Below are the code and all the weights of a small trained network. Each question names an input and a target symbol and asks about switching units off, where a switched-off unit gives its printed mean instead of its output.

import numpy as np


def w(rows, s, z=0):
    codes = np.array(rows[::2]) - 128.0
    scale = np.full(codes.shape[1], s)
    scale[-1] = z or s
    return codes * scale


def norm(h):
    return h / np.sqrt((h * h).mean(-1, keepdims=True) + 1e-5)


def f(y):
    return np.maximum(y, 0)


def softmax(a):
    e = np.exp(a - a.max(-1, keepdims=True))
    return e / e.sum(-1, keepdims=True)


def log_softmax(a):
    a = a - a.max(-1, keepdims=True)
    return a - np.log(np.exp(a).sum(-1, keepdims=True))


def net(x, mask):
    ids = ['ΔΘΛΩαβγεζηξπστψ'.index(c) for c in x.split()]
    T = len(ids)
    res = E[ids] + P[:T]
    u = 0
    for l in range(2):
        q, k, v = (norm(res) @ M[l].T for M in (Q, K, V))
        z = softmax(np.where(np.tri(T) > 0, q @ k.T / 4**0.5, -1e9)) @ v
        res = res + np.where(mask[u], z, O[l][:, -1]) @ O[l][:, :-1]
        u += 1
        y = f(norm(res) @ A[l][:, :-1].T + A[l][:, -1])
        res = res + np.where(mask[u : u + 4], y, B[l][:, -1]) @ B[l][:, :-1]
        u += 4
    return log_softmax(norm(res)[-1] @ U[:, :-1].T + U[:, -1])


Q, K, V, O, A, B = {}, {}, {}, {}, {}, {}
E = w([
[42,151,18,49,79],'Δ',
[161,138,60,228,78],'Θ',
[193,83,126,125,113],'Λ',
[140,126,65,204,93],'Ω',
[184,87,182,41,66],'α',
[65,141,213,201,158],'β',
[172,154,75,237,60],'γ',
[72,230,146,97,13],'ε',
[168,86,138,140,138],'ζ',
[184,98,161,110,64],'η',
[170,103,188,104,51],'ξ',
[133,54,174,147,178],'π',
[165,251,33,154,71],'σ',
[212,30,132,111,154],'τ',
[97,14,75,92,178],'ψ',
],0.019)
P = w([
[36,35,206,196,1],'0',
[82,67,163,159,39],'1',
[100,90,153,132,55],'2',
[117,99,144,123,76],'3',
[122,103,139,126,102],'4',
[127,108,133,125,120],'5',
[129,114,126,125,139],'6',
[133,115,123,123,156],'7',
[131,119,116,120,171],'8',
[132,122,112,119,189],'9',
[135,124,101,113,205],'10',
[137,135,106,119,187],'11',
],0.0083)
Q[0] = w([
[143,86,132,101,255],'L0H1',
[58,140,254,63,109],'L0H1',
[195,101,240,85,186],'L0H1',
[44,208,133,54,186],'L0H1',
],0.0057)
K[0] = w([
[146,100,227,163,122],'L0H1',
[1,106,143,93,110],'L0H1',
[140,62,169,218,60],'L0H1',
[61,130,158,174,157],'L0H1',
],0.0075)
V[0] = w([
[99,153,101,121,72],'L0H1',
[157,155,65,134,64],'L0H1',
[216,64,91,147,81],'L0H1',
[3,78,152,151,88],'L0H1',
],0.005)
O[0] = w([
[81,7,144,180,141,142],'L0H1',
[12,138,138,94,99,150],'L0H1',
[94,128,254,182,149,251],'L0H1',
[96,181,117,192,210,252],'L0H1',
],0.0063,0.0028)
A[0] = w([
[128,74,87,147,119,255],'L0N1',
[97,155,174,80,104,246],'L0N2',
[174,113,111,2,125,78],'L0N3',
[90,119,71,150,86,117],'L0N4',
],0.012,0.0038)
B[0] = w([
[110,101,130,184,2,254],'L0N1',
[84,66,134,146,73,175],'L0N2',
[91,71,152,136,167,162],'L0N3',
[235,244,112,137,167,196],'L0N4',
],0.0096,0.0071)
Q[1] = w([
[160,64,207,8,247],'L1H1',
[109,223,129,125,173],'L1H1',
[143,107,125,61,92],'L1H1',
[79,39,202,146,166],'L1H1',
],0.013)
K[1] = w([
[105,143,154,204,2],'L1H1',
[59,158,127,165,135],'L1H1',
[156,140,94,113,86],'L1H1',
[131,91,149,177,92],'L1H1',
],0.017)
V[1] = w([
[88,165,119,141,29],'L1H1',
[33,81,167,209,148],'L1H1',
[106,2,9,108,118],'L1H1',
[32,178,127,76,97],'L1H1',
],0.0069)
O[1] = w([
[97,133,137,134,233,195],'L1H1',
[136,96,236,68,150,253],'L1H1',
[38,7,165,101,86,182],'L1H1',
[185,51,62,81,169,91],'L1H1',
],0.011,0.0065)
A[1] = w([
[126,163,213,126,209,64],'L1N1',
[107,152,202,100,114,251],'L1N2',
[248,92,152,203,129,51],'L1N3',
[119,34,151,140,151,128],'L1N4',
],0.012,0.0021)
B[1] = w([
[103,151,38,117,59,195],'L1N1',
[220,75,87,97,185,233],'L1N2',
[51,146,127,8,204,176],'L1N3',
[170,100,141,162,63,255],'L1N4',
],0.011,0.0094)
U = w([
[253,87,122,119,161,12],'Δ',
[98,66,186,140,109,216],'Θ',
[130,132,121,132,139,8],'Λ',
[73,148,167,160,186,127],'Ω',
[51,158,157,71,108,37],'α',
[198,119,82,43,166,68],'β',
[120,132,127,122,154,32],'γ',
[166,184,62,147,83,253],'ε',
[156,133,104,69,184,106],'ζ',
[52,110,50,92,145,109],'η',
[126,180,153,20,153,182],'ξ',
[89,151,149,171,153,74],'π',
[137,184,190,74,91,51],'σ',
[102,163,154,138,81,26],'τ',
[124,164,168,154,151,97],'ψ',
],0.019,0.0047)

Each question gives the input, a string of symbols that net reads in full, and the target symbol t.
The units are the heads (4 rows each of Q, K, V and O) and the neurons (one row each of A and B). Each row of codes is followed by its name. A weight is (code - 128) times the scale printed after its matrix; where a second scale follows, it is the last column's (O, A, B and U).
mask holds one flag per unit, layer by layer, with each layer's heads first. A switched-off unit (its flag False) gives its mean, the last column of its rows in O or B, instead of its output. The means were averaged over made-up inputs and are rounded, as every weight is.
A unit's drop is (log p(t) with every unit on - log p(t) with that unit switched off) / (log p(t) with every unit on - log p(t) with every unit switched off).
The circuit of an input: a set's keep is (log p(t) with only the set's units on - log p(t) with every unit switched off) / (log p(t) with every unit on - log p(t) with every unit switched off). Starting from all 10 units, units are removed one at a time, each time the one whose removal leaves the highest keep (on an exact tie, the one counted first), for as long as the keep stays at least 0.8.
circuit, biggest first: the units of the circuit, biggest drop first
k most important neurons: the k neurons with the biggest drops, biggest first
k most important neurons of layer l: the k neurons of layer l with the biggest drops, biggest first
input Θ π ψ ζ Ω Ω ψ Λ ψ σ ε, target ε: 2 most important neurons of layer 0 => [L0N1 L0N4]
input β ε ψ Ω β γ, target ξ: circuit, biggest first => [L0N1 L1N3 L1H1]
input ψ ζ Λ α γ, target α: most important neuron of layer 1 => [L1N3]
input ζ σ σ γ α γ, target α: 4 most important neurons => [L1N3 L1N2 L0N4 L1N4]
input Θ β Ω ξ Θ, target ξ: circuit, biggest first => [L1N3 L1H1]
input β ζ π ζ β ψ τ β ζ, target β: 3 most important neurons of layer 0 => [L0N1 L0N2 L0N4]
input σ ψ ψ ψ α σ ψ π π ψ ζ, target Θ: 2 most important neurons => [L0N4 L0N1]
input ψ π Δ Θ Δ ξ Δ τ Θ α γ Θ, target α: circuit, biggest first => [L1N3 L1N2]
input β ζ ζ ε, target ξ: circuit, biggest first => [L0N1 L1N2]
input β Λ π ψ Θ β Ω Θ α Ω, target α: circuit, biggest first => [L1N3 L0N4 L1N2]
input ψ Δ Ω η π Θ, target σ: 2 most important neurons => [L0N1 L1N3]
input α ζ Θ, target α: circuit, biggest first => [L1N3 L1N2 L0N4]
input Ω ζ Θ ψ α ζ β Λ σ ε, target ε: 2 most important neurons => [L0N1 L1N3]
input Λ Ω β η τ, target Θ: circuit, biggest first => [L0N1 L1H1]
input β ψ π β π Δ ζ ψ γ ξ β Ω, target ξ: most important neuron => [L0N1]
input η β Ω, target ξ: circuit, biggest first => [L1N3 L1H1]
input ψ ξ ψ ψ β Λ β ε ζ Θ, target ξ: circuit, biggest first => [L0N1 L1N3 L1H1]
input α ψ α π ζ Ω ξ β Δ ψ Ω, target Θ: 2 most important neurons => [L0N2 L1N1]
input β Ω ζ ζ β α Ω γ β, target β: 3 most important neurons of layer 0 => [L0N1 L0N3 L0N4]
input γ ζ π Ω γ, target σ: 2 most important neurons => [L1N3 L0N1]
input ψ ζ ε Ω ψ ζ τ Δ Θ, target η: 4 most important neurons => [L0N1 L0N4 L1N3 L1N4]
input ψ Δ β γ β σ β ψ ζ Δ ε Θ, target η: 4 most important neurons => [L0N1 L0N4 L1N3 L1N2]
